Below are the code and all the weights of a small trained network. Each question names an input and a class and asks about switching units off, where a switched-off unit gives its printed mean instead of its output.

import numpy as np


def w(rows, s, z=0):
    codes = np.array(rows[::2]) - 128.0
    scale = np.full(codes.shape[1], s)
    scale[-1] = z or s
    return codes * scale


def f(y):
    return np.maximum(y, 0)


def log_softmax(a):
    a = a - a.max(-1, keepdims=True)
    return a - np.log(np.exp(a).sum(-1, keepdims=True))


def net(x, mask):
    res = np.array(x, float).reshape(1, 5) / 4 @ E
    y = f(res @ A[0][:, :-1].T + A[0][:, -1])
    res = res + np.where(mask, y, B[0][:, -1]) @ B[0][:, :-1]
    return log_softmax(res[-1] @ U[:, :-1].T + U[:, -1])


A, B = {}, {}
E = w([
[212,34,60],'x0',
[245,227,111],'x1',
[184,75,255],'x2',
[129,127,129],'x3',
[125,129,127],'x4',
],0.0069)
A[0] = w([
[116,195,176,143],'neuron 0',
[102,103,120,95],'neuron 1',
[171,117,179,104],'neuron 2',
[170,73,91,255],'neuron 3',
[169,206,162,138],'neuron 4',
[89,89,141,90],'neuron 5',
[76,109,107,137],'neuron 6',
[12,83,141,81],'neuron 7',
[75,87,124,85],'neuron 8',
[170,137,244,111],'neuron 9',
[169,198,160,136],'neuron 10',
[77,98,162,130],'neuron 11',
[153,84,69,111],'neuron 12',
[193,80,56,108],'neuron 13',
[127,98,204,156],'neuron 14',
[85,225,171,79],'neuron 15',
[81,190,158,163],'neuron 16',
[47,210,141,167],'neuron 17',
[53,31,111,134],'neuron 18',
[178,187,126,76],'neuron 19',
[194,193,114,71],'neuron 20',
[150,111,179,93],'neuron 21',
[96,157,52,75],'neuron 22',
[111,140,67,190],'neuron 23',
[149,77,203,92],'neuron 24',
[88,153,11,82],'neuron 25',
[53,113,160,133],'neuron 26',
[156,98,197,66],'neuron 27',
[93,172,162,92],'neuron 28',
[36,156,173,122],'neuron 29',
[178,204,66,153],'neuron 30',
[99,178,166,91],'neuron 31',
[170,108,182,88],'neuron 32',
[51,59,141,64],'neuron 33',
[172,84,215,89],'neuron 34',
[72,185,54,88],'neuron 35',
[169,161,109,221],'neuron 36',
[108,147,80,240],'neuron 37',
[92,128,79,105],'neuron 38',
[203,167,130,145],'neuron 39',
[172,187,135,88],'neuron 40',
[94,147,90,72],'neuron 41',
[180,170,123,81],'neuron 42',
[95,79,131,87],'neuron 43',
[162,215,122,176],'neuron 44',
[187,158,144,190],'neuron 45',
],0.011,0.0091)
B[0] = w([
[209,76,188,183],'neuron 0',
[106,136,49,138],'neuron 1',
[104,211,110,159],'neuron 2',
[129,106,235,254],'neuron 3',
[71,80,88,189],'neuron 4',
[122,123,53,147],'neuron 5',
[109,106,115,167],'neuron 6',
[107,96,69,184],'neuron 7',
[128,122,48,152],'neuron 8',
[104,206,110,194],'neuron 9',
[82,83,91,184],'neuron 10',
[106,85,101,169],'neuron 11',
[227,117,156,165],'neuron 12',
[201,99,137,183],'neuron 13',
[92,197,153,189],'neuron 14',
[213,94,116,173],'neuron 15',
[199,125,197,195],'neuron 16',
[167,92,180,214],'neuron 17',
[118,99,105,204],'neuron 18',
[110,81,26,155],'neuron 19',
[105,102,26,164],'neuron 20',
[126,217,96,148],'neuron 21',
[158,224,74,158],'neuron 22',
[127,172,175,200],'neuron 23',
[130,210,112,167],'neuron 24',
[168,230,118,182],'neuron 25',
[95,82,99,179],'neuron 26',
[149,229,97,151],'neuron 27',
[254,125,94,152],'neuron 28',
[159,88,124,187],'neuron 29',
[80,96,107,205],'neuron 30',
[220,84,91,153],'neuron 31',
[121,198,105,155],'neuron 32',
[121,103,56,166],'neuron 33',
[122,220,85,175],'neuron 34',
[127,217,119,174],'neuron 35',
[81,98,174,222],'neuron 36',
[75,176,250,234],'neuron 37',
[124,189,131,154],'neuron 38',
[91,94,96,192],'neuron 39',
[98,68,25,157],'neuron 40',
[132,163,89,140],'neuron 41',
[105,99,41,151],'neuron 42',
[136,118,66,147],'neuron 43',
[89,101,129,210],'neuron 44',
[71,76,138,207],'neuron 45',
],0.0062,0.0097)
U = w([
[133,220,103,122],'0',
[88,69,69,62],'1',
[106,113,172,199],'2',
[111,114,170,194],'3',
[252,93,134,141],'4',
[114,117,171,3],'5',
],0.015,0.012)

Each question gives the input, the list of numbers given to net, and the class t.
The units are the neurons (one row each of A and B). Each row of codes is followed by its name. A weight is (code - 128) times the scale printed after its matrix; where a second scale follows, it is the last column's (A, B and U).
mask holds one flag per neuron, in row order. A switched-off neuron (its flag False) gives its mean, the last column of its row in B, instead of its output. The means were averaged over made-up inputs and are rounded, as every weight is.
A unit's drop is (log p(t) with every unit on - log p(t) with that unit switched off) / (log p(t) with every unit on - log p(t) with every unit switched off).
The circuit of an input: a set's keep is (log p(t) with only the set's units on - log p(t) with every unit switched off) / (log p(t) with every unit on - log p(t) with every unit switched off). Starting from the 12 units with the biggest drops (on a tie, the unit counted first), units are removed one at a time, each time the one whose removal leaves the highest keep (on an exact tie, the one counted first), for as long as the keep stays at least 0.8.
units of the circuit, in order: the units of the circuit, biggest drop first
unit that matters most: the unit with the biggest drop
top k neurons: the k neurons with the biggest drops, biggest first
drop of u: that unit's drop, to one decimal
input [7,8,-6,8,-1], class 1: units of the circuit, in order : (neuron 30; neuron 20)
input [7,-1,-3,1,-4], class 4: units of the circuit, in order : (neuron 12)
input [7,-3,-3,6,-6], class 4: units of the circuit, in order : (neuron 12; neuron 13)
input [5,6,-6,0,7], class 3: units of the circuit, in order : (neuron 37; neuron 36)
input [-5,-6,-1,-3,4], class 1: units of the circuit, in order : (neuron 7; neuron 3)
input [-1,-6,1,0,-4], class 1: top 2 neurons : (neuron 7; neuron 33)
input [1,-2,-6,1,-2], class 0: top 3 neurons : (neuron 25; neuron 22; neuron 35)
input [-5,-4,-7,4,-2], class 0: top 4 neurons : (neuron 35; neuron 25; neuron 22; neuron 3)
input [-2,-3,-6,-4,1], class 0: top 3 neurons : (neuron 25; neuron 35; neuron 22)
input [1,2,5,-3,-3], class 0: top 2 neurons : (neuron 34; neuron 9)
input [2,-4,5,4,3], class 0: drop of neuron 14 : 0.1
input [-4,-5,-7,3,-6], class 0: drop of neuron 35 : 0.2
input [6,-7,4,3,-5], class 1: drop of neuron 16 : 0.2
input [3,-1,-7,-6,2], class 0: unit that matters most : neuron 25
